Here is a tiny trained network, its code and every weight. The questions are about switching its units off for an input and a class, where a switched-off unit gives its printed mean instead of its output.

import numpy as np


def w(rows, s, z=0):
    codes = np.array(rows[::2]) - 128.0
    scale = np.full(codes.shape[1], s)
    scale[-1] = z or s
    return codes * scale


def f(y):
    return y / 2 * (1 + np.tanh(0.7978845608 * (y + 0.044715 * y**3)))


def log_softmax(a):
    a = a - a.max(-1, keepdims=True)
    return a - np.log(np.exp(a).sum(-1, keepdims=True))


def net(x, mask):
    res = np.array(x, float).reshape(1, 4) / 4 @ E
    y = f(res @ A[0][:, :-1].T + A[0][:, -1])
    res = res + np.where(mask, y, B[0][:, -1]) @ B[0][:, :-1]
    return log_softmax(res[-1] @ U[:, :-1].T + U[:, -1])


A, B = {}, {}
E = w([
[246,73,12,183,179,58,113,117,78,121,78],'x0',
[172,189,101,39,129,219,69,185,95,29,48],'x1',
[32,159,114,43,210,31,131,77,63,70,136],'x2',
[134,141,229,243,168,144,253,141,55,36,120],'x3',
],0.0063)
A[0] = w([
[69,192,227,111,84,189,145,153,177,115,187,92],'N0',
[136,78,178,176,136,145,196,148,94,41,134,12],'N1',
[104,70,167,149,102,86,168,64,154,164,206,70],'N2',
[192,106,177,192,52,174,103,198,164,182,110,159],'N3',
[101,151,120,52,183,62,126,90,110,61,154,111],'N4',
[74,139,106,68,162,68,121,93,99,65,183,38],'N5',
[115,108,43,68,76,119,55,131,156,199,139,45],'N6',
[139,102,125,170,120,71,166,65,172,156,235,127],'N7',
[253,84,103,155,165,52,142,123,104,119,72,44],'N8',
[71,218,225,88,105,143,130,130,171,156,142,130],'N9',
[195,131,104,173,95,214,113,199,216,169,162,103],'N10',
[162,210,97,123,98,210,110,115,120,17,74,75],'N11',
[55,181,115,102,180,59,100,81,79,111,109,115],'N12',
[153,155,196,231,168,177,238,159,27,122,132,132],'N13',
[112,67,133,185,133,50,139,67,148,178,160,103],'N14',
[167,200,111,63,113,163,85,175,159,52,115,33],'N15',
[65,84,106,203,117,102,109,21,167,191,172,6],'N16',
[72,116,108,43,155,31,137,44,114,77,106,132],'N17',
[77,140,107,90,80,119,36,119,160,152,152,21],'N18',
[130,98,110,191,135,70,158,74,122,184,182,111],'N19',
[148,117,24,61,138,116,96,142,165,204,158,82],'N20',
[64,196,193,92,34,178,177,111,155,128,158,69],'N21',
[109,61,75,61,55,66,3,115,160,206,98,73],'N22',
[115,132,93,53,85,103,66,137,178,198,112,86],'N23',
[165,87,99,132,39,184,134,158,157,169,131,53],'N24',
[167,168,120,83,189,220,84,153,101,79,121,109],'N25',
[156,174,195,206,168,129,198,160,55,58,90,44],'N26',
[207,90,90,195,92,215,146,125,214,125,116,39],'N27',
[195,80,6,185,163,93,138,100,61,108,62,144],'N28',
[109,42,157,155,122,106,189,95,128,209,194,79],'N29',
[163,148,81,99,165,194,74,192,109,53,58,224],'N30',
[178,130,148,223,31,189,79,133,181,134,123,138],'N31',
],0.0059,0.0021)
B[0] = w([
[230,146,65,38,111,63,215,44,147,190,57,230],'N0',
[95,11,144,141,155,230,125,58,31,72,145,185],'N1',
[118,164,53,149,86,121,77,158,99,75,149,194],'N2',
[104,174,163,156,198,37,70,177,100,169,60,220],'N3',
[100,182,197,178,171,97,71,165,97,188,79,196],'N4',
[140,157,213,209,189,99,100,126,68,199,83,182],'N5',
[62,18,156,102,115,161,158,45,29,84,168,191],'N6',
[99,190,84,190,75,163,110,182,153,85,174,201],'N7',
[195,145,91,32,60,95,192,15,156,190,75,201],'N8',
[196,171,83,66,66,35,192,67,122,202,71,217],'N9',
[115,139,200,177,213,80,89,155,82,158,71,207],'N10',
[71,173,69,200,79,160,97,158,107,84,175,190],'N11',
[119,181,182,176,208,104,88,182,86,202,62,196],'N12',
[101,23,174,90,135,176,179,131,68,78,153,253],'N13',
[41,216,69,149,102,147,129,123,168,58,122,199],'N14',
[88,178,77,190,92,169,131,126,96,45,177,175],'N15',
[104,164,93,163,84,152,97,148,85,102,167,188],'N16',
[137,160,212,149,215,70,97,169,88,124,49,210],'N17',
[148,53,160,134,131,113,153,47,47,98,114,167],'N18',
[105,170,93,161,47,143,103,151,149,113,140,195],'N19',
[117,58,137,105,118,176,187,118,58,126,161,188],'N20',
[201,162,110,68,77,68,207,35,130,190,89,214],'N21',
[62,48,161,144,119,138,176,102,45,151,156,217],'N22',
[75,41,161,157,121,166,165,95,66,77,176,187],'N23',
[95,139,183,186,195,124,142,123,67,146,95,171],'N24',
[56,218,77,175,93,183,110,163,165,79,185,181],'N25',
[84,3,139,133,117,189,171,99,19,76,145,222],'N26',
[166,186,193,176,200,83,102,117,77,181,31,195],'N27',
[204,188,71,4,73,15,220,55,176,205,40,233],'N28',
[100,214,96,177,86,163,82,192,95,65,155,203],'N29',
[48,180,76,168,59,122,160,172,166,67,152,216],'N30',
[125,159,182,173,201,60,92,171,96,180,45,210],'N31',
],0.0052,0.0066)
U = w([
[100,3,144,133,148,169,151,112,83,108,143,113],'0',
[131,176,174,162,252,110,89,174,114,159,85,111],'1',
[191,163,79,66,89,105,175,82,141,159,95,103],'2',
[90,189,61,170,83,161,103,193,134,82,161,111],'3',
[126,100,128,104,152,120,138,202,174,132,129,247],'4',
[201,92,118,122,199,182,51,132,175,121,192,62],'5',
[200,94,122,110,203,197,72,151,197,141,196,66],'6',
],0.012)

Each question gives the input, the list of numbers given to net, and the class t.
The units are the neurons (one row each of A and B). Each row of codes is followed by its name. A weight is (code - 128) times the scale printed after its matrix; where a second scale follows, it is the last column's (A, B and U).
mask holds one flag per neuron, in row order. A switched-off neuron (its flag False) gives its mean, the last column of its row in B, instead of its output. The means were averaged over made-up inputs and are rounded, as every weight is.
A unit's drop is (log p(t) with every unit on - log p(t) with that unit switched off) / (log p(t) with every unit on - log p(t) with every unit switched off).
The circuit of an input: a set's keep is (log p(t) with only the set's units on - log p(t) with every unit switched off) / (log p(t) with every unit on - log p(t) with every unit switched off). Starting from the 12 units with the biggest drops (on a tie, the unit counted first), units are removed one at a time, each time the one whose removal leaves the highest keep (on an exact tie, the one counted first), for as long as the keep stays at least 0.8.
units of the circuit, in order: the units of the circuit, biggest drop first
most important unit: the unit with the biggest drop
k most important neurons: the k neurons with the biggest drops, biggest first
drop when u is switched off: that unit's drop, to one decimal
input [6,7,-4,-4], class 3: units of the circuit, in order -> N30
input [-5,7,-7,5], class 1: 3 most important neurons -> N31, N3, N10
input [1,7,-5,0], class 3: 2 most important neurons -> N30, N11
input [5,7,6,4], class 3: 3 most important neurons -> N30, N11, N25
input [-7,7,6,2], class 2: 2 most important neurons -> N0, N9
input [-1,-2,8,-8], class 0: 3 most important neurons -> N6, N22, N23
input [-5,-8,-1,-8], class 0: 3 most important neurons -> N6, N22, N18
input [1,8,-8,-4], class 1: 4 most important neurons -> N10, N27, N31, N3
input [2,-3,7,-7], class 0: 4 most important neurons -> N6, N22, N20, N23
input [8,8,7,6], class 2: 2 most important neurons -> N28, N8
input [4,-2,4,-5], class 0: 2 most important neurons -> N22, N6
input [-3,4,-5,6], class 0: 3 most important neurons -> N26, N13, N1
input [2,2,6,6], class 0: 2 most important neurons -> N26, N13
input [0,1,-7,-7], class 0: most important unit -> N6
input [6,2,-2,6], class 0: 4 most important neurons -> N26, N13, N1, N0
input [-2,-5,8,-8], class 0: 4 most important neurons -> N6, N22, N23, N20
input [1,8,-2,-2], class 3: drop when N6 is switched off -> 0.0
input [-6,-7,-8,-4], class 1: drop when N3 is switched off -> 0.1
input [8,4,4,7], class 2: drop when N23 is switched off -> 0.2
input [-8,6,8,-7], class 1: drop when N3 is switched off -> -0.2
input [5,1,6,-3], class 1: units of the circuit, in order -> N17
